Here is a tiny trained network, its code and every weight. The questions are about switching its units off for an input and a class, where a switched-off unit gives its printed mean instead of its output.

import numpy as np


def w(rows, s, z=0):
    codes = np.array(rows[::2]) - 128.0
    scale = np.full(codes.shape[1], s)
    scale[-1] = z or s
    return codes * scale


def norm(h):
    return h / np.sqrt((h * h).mean(-1, keepdims=True) + 1e-5)


def f(y):
    return y / 2 * (1 + np.tanh(0.7978845608 * (y + 0.044715 * y**3)))


def log_softmax(a):
    a = a - a.max(-1, keepdims=True)
    return a - np.log(np.exp(a).sum(-1, keepdims=True))


def net(x, mask):
    res = np.array(x, float).reshape(1, 7) / 4 @ E
    u = 0
    for l in range(3):
        y = f(norm(res) @ A[l][:, :-1].T + A[l][:, -1])
        res = res + np.where(mask[u : u + 12], y, B[l][:, -1]) @ B[l][:, :-1]
        u += 12
    return log_softmax(norm(res)[-1] @ U[:, :-1].T + U[:, -1])


A, B = {}, {}
E = w([
[84,87,148,79,119],'x0',
[91,185,116,109,225],'x1',
[111,112,138,107,123],'x2',
[140,3,198,102,212],'x3',
[251,139,142,48,125],'x4',
[142,154,151,148,114],'x5',
[118,109,109,113,139],'x6',
],0.0056)
A[0] = w([
[140,141,137,67,83,222],'L0N0',
[110,2,142,140,83,198],'L0N1',
[109,177,151,126,142,69],'L0N2',
[124,119,80,191,139,189],'L0N3',
[124,172,100,30,96,7],'L0N4',
[116,199,208,87,58,221],'L0N5',
[39,170,78,149,54,223],'L0N6',
[53,152,149,168,62,29],'L0N7',
[46,141,67,172,118,137],'L0N8',
[174,121,129,95,74,102],'L0N9',
[125,154,159,166,160,239],'L0N10',
[86,196,111,118,212,100],'L0N11',
],0.0089,0.0019)
B[0] = w([
[255,117,79,155,147,172],'L0N0',
[125,160,146,193,97,241],'L0N1',
[145,156,96,82,162,131],'L0N2',
[69,69,132,125,53,162],'L0N3',
[117,243,176,215,68,158],'L0N4',
[78,102,63,149,171,184],'L0N5',
[151,73,47,90,178,254],'L0N6',
[205,108,161,87,110,183],'L0N7',
[136,116,116,111,183,208],'L0N8',
[178,175,93,77,99,158],'L0N9',
[63,38,130,94,153,162],'L0N10',
[70,157,185,126,114,190],'L0N11',
],0.0065,0.0054)
A[1] = w([
[213,120,193,11,170,3],'L1N0',
[165,117,99,104,247,176],'L1N1',
[158,207,147,3,111,77],'L1N2',
[180,234,128,88,72,2],'L1N3',
[254,63,174,186,123,204],'L1N4',
[134,219,113,39,53,155],'L1N5',
[155,77,155,84,73,78],'L1N6',
[155,205,162,34,156,180],'L1N7',
[29,80,14,91,77,194],'L1N8',
[67,5,151,98,65,70],'L1N9',
[98,193,106,30,202,202],'L1N10',
[139,203,132,182,136,249],'L1N11',
],0.0082,0.00092)
B[1] = w([
[158,242,181,12,42,188],'L1N0',
[104,211,194,119,65,218],'L1N1',
[42,90,109,152,100,166],'L1N2',
[138,41,156,204,126,187],'L1N3',
[64,91,5,88,113,254],'L1N4',
[234,49,159,211,106,174],'L1N5',
[75,137,107,14,130,155],'L1N6',
[72,93,102,204,119,175],'L1N7',
[158,185,126,49,107,254],'L1N8',
[105,118,79,192,102,237],'L1N9',
[57,101,253,196,24,222],'L1N10',
[27,38,98,76,109,152],'L1N11',
],0.0057,0.0046)
A[2] = w([
[81,149,154,119,8,241],'L2N0',
[174,143,30,124,127,105],'L2N1',
[105,198,148,65,98,171],'L2N2',
[80,128,76,126,81,234],'L2N3',
[176,190,199,242,111,43],'L2N4',
[65,159,219,103,144,250],'L2N5',
[52,182,125,133,225,148],'L2N6',
[91,155,41,153,114,36],'L2N7',
[140,122,157,150,63,203],'L2N8',
[168,169,116,134,118,97],'L2N9',
[176,107,86,49,154,220],'L2N10',
[117,147,99,76,84,151],'L2N11',
],0.012,0.0023)
B[2] = w([
[73,153,105,176,213,254],'L2N0',
[145,94,164,108,70,215],'L2N1',
[176,247,147,165,125,195],'L2N2',
[110,203,113,145,178,242],'L2N3',
[20,141,72,95,198,151],'L2N4',
[230,100,124,127,131,230],'L2N5',
[255,86,194,90,108,177],'L2N6',
[107,146,199,85,137,188],'L2N7',
[165,138,149,146,240,176],'L2N8',
[126,49,61,251,99,131],'L2N9',
[56,152,97,91,40,195],'L2N10',
[123,169,190,56,131,194],'L2N11',
],0.0062,0.008)
U = w([
[71,161,66,34,58,206],'0',
[26,102,89,214,203,252],'1',
[152,249,207,110,200,117],'2',
[190,26,228,110,193,19],'3',
[206,80,56,189,54,6],'4',
],0.012,0.0026)

Each question gives the input, the list of numbers given to net, and the class t.
The units are the neurons (one row each of A and B). Each row of codes is followed by its name. A weight is (code - 128) times the scale printed after its matrix; where a second scale follows, it is the last column's (A, B and U).
mask holds one flag per neuron, layer by layer. A switched-off neuron (its flag False) gives its mean, the last column of its row in B, instead of its output. The means were averaged over made-up inputs and are rounded, as every weight is.
A unit's drop is (log p(t) with every unit on - log p(t) with that unit switched off) / (log p(t) with every unit on - log p(t) with every unit switched off).
The circuit of an input: a set's keep is (log p(t) with only the set's units on - log p(t) with every unit switched off) / (log p(t) with every unit on - log p(t) with every unit switched off). Starting from the 12 units with the biggest drops (on a tie, the unit counted first), units are removed one at a time, each time the one whose removal leaves the highest keep (on an exact tie, the one counted first), for as long as the keep stays at least 0.8.
circuit, biggest first: the units of the circuit, biggest drop first
most important unit: the unit with the biggest drop
k most important neurons: the k neurons with the biggest drops, biggest first
top k neurons in layer l: the k neurons of layer l with the biggest drops, biggest first
input [5,0,4,1,4,7,-4], class 0: 2 most important neurons : [L0N0, L1N4]
input [-1,6,7,2,-1,-3,7], class 3: circuit, biggest first : [L2N6]
input [0,4,8,0,-6,-2,7], class 2: circuit, biggest first : [L1N8, L2N2, L0N5]
input [3,5,-6,7,6,-1,5], class 2: circuit, biggest first : [L1N0, L2N2]
input [-8,-1,-3,-1,3,-7,-4], class 4: 3 most important neurons : [L0N6, L1N3, L1N5]
input [-7,-1,-3,-1,7,0,-1], class 4: 3 most important neurons : [L1N3, L1N5, L0N6]
input [6,-2,2,6,7,8,2], class 0: circuit, biggest first : [L1N4, L2N10]
input [6,1,1,5,3,-2,1], class 2: top 2 neurons in layer 1 : [L1N0, L1N1]
input [-7,-1,-7,-6,3,0,-8], class 4: top 3 neurons in layer 1 : [L1N10, L1N1, L1N11]
input [-5,1,3,8,3,6,5], class 2: 3 most important neurons : [L1N0, L1N1, L2N2]
input [0,-1,-8,1,7,-8,-8], class 0: 4 most important neurons : [L1N4, L1N0, L0N0, L2N10]
input [6,3,5,-8,-2,8,-1], class 2: 2 most important neurons : [L0N6, L0N5]
input [2,2,2,6,4,2,2], class 2: 3 most important neurons : [L1N0, L2N2, L1N1]
input [-1,3,4,-8,-4,-2,7], class 2: most important unit : L1N10
input [3,-8,-7,4,0,-7,-3], class 1: 2 most important neurons : [L0N1, L0N6]
input [3,1,2,2,5,-8,5], class 2: top 2 neurons in layer 0 : [L0N3, L0N7]
input [-1,0,-1,-2,7,7,-4], class 4: top 3 neurons in layer 0 : [L0N0, L0N11, L0N8]
input [1,7,3,0,5,2,4], class 1: 2 most important neurons : [L0N4, L1N7]
input [5,0,-8,-5,3,-3,-7], class 4: top 2 neurons in layer 2 : [L2N0, L2N1]
input [6,-1,1,-8,7,-1,-4], class 4: most important unit : L0N0
input [6,8,8,-4,2,-5,-6], class 1: 2 most important neurons : [L1N10, L0N4]
input [0,8,-6,3,-2,0,-1], class 3: 2 most important neurons : [L2N6, L2N5]
input [-7,-4,0,-8,-8,-1,-8], class 0: 2 most important neurons : [L0N6, L1N10]
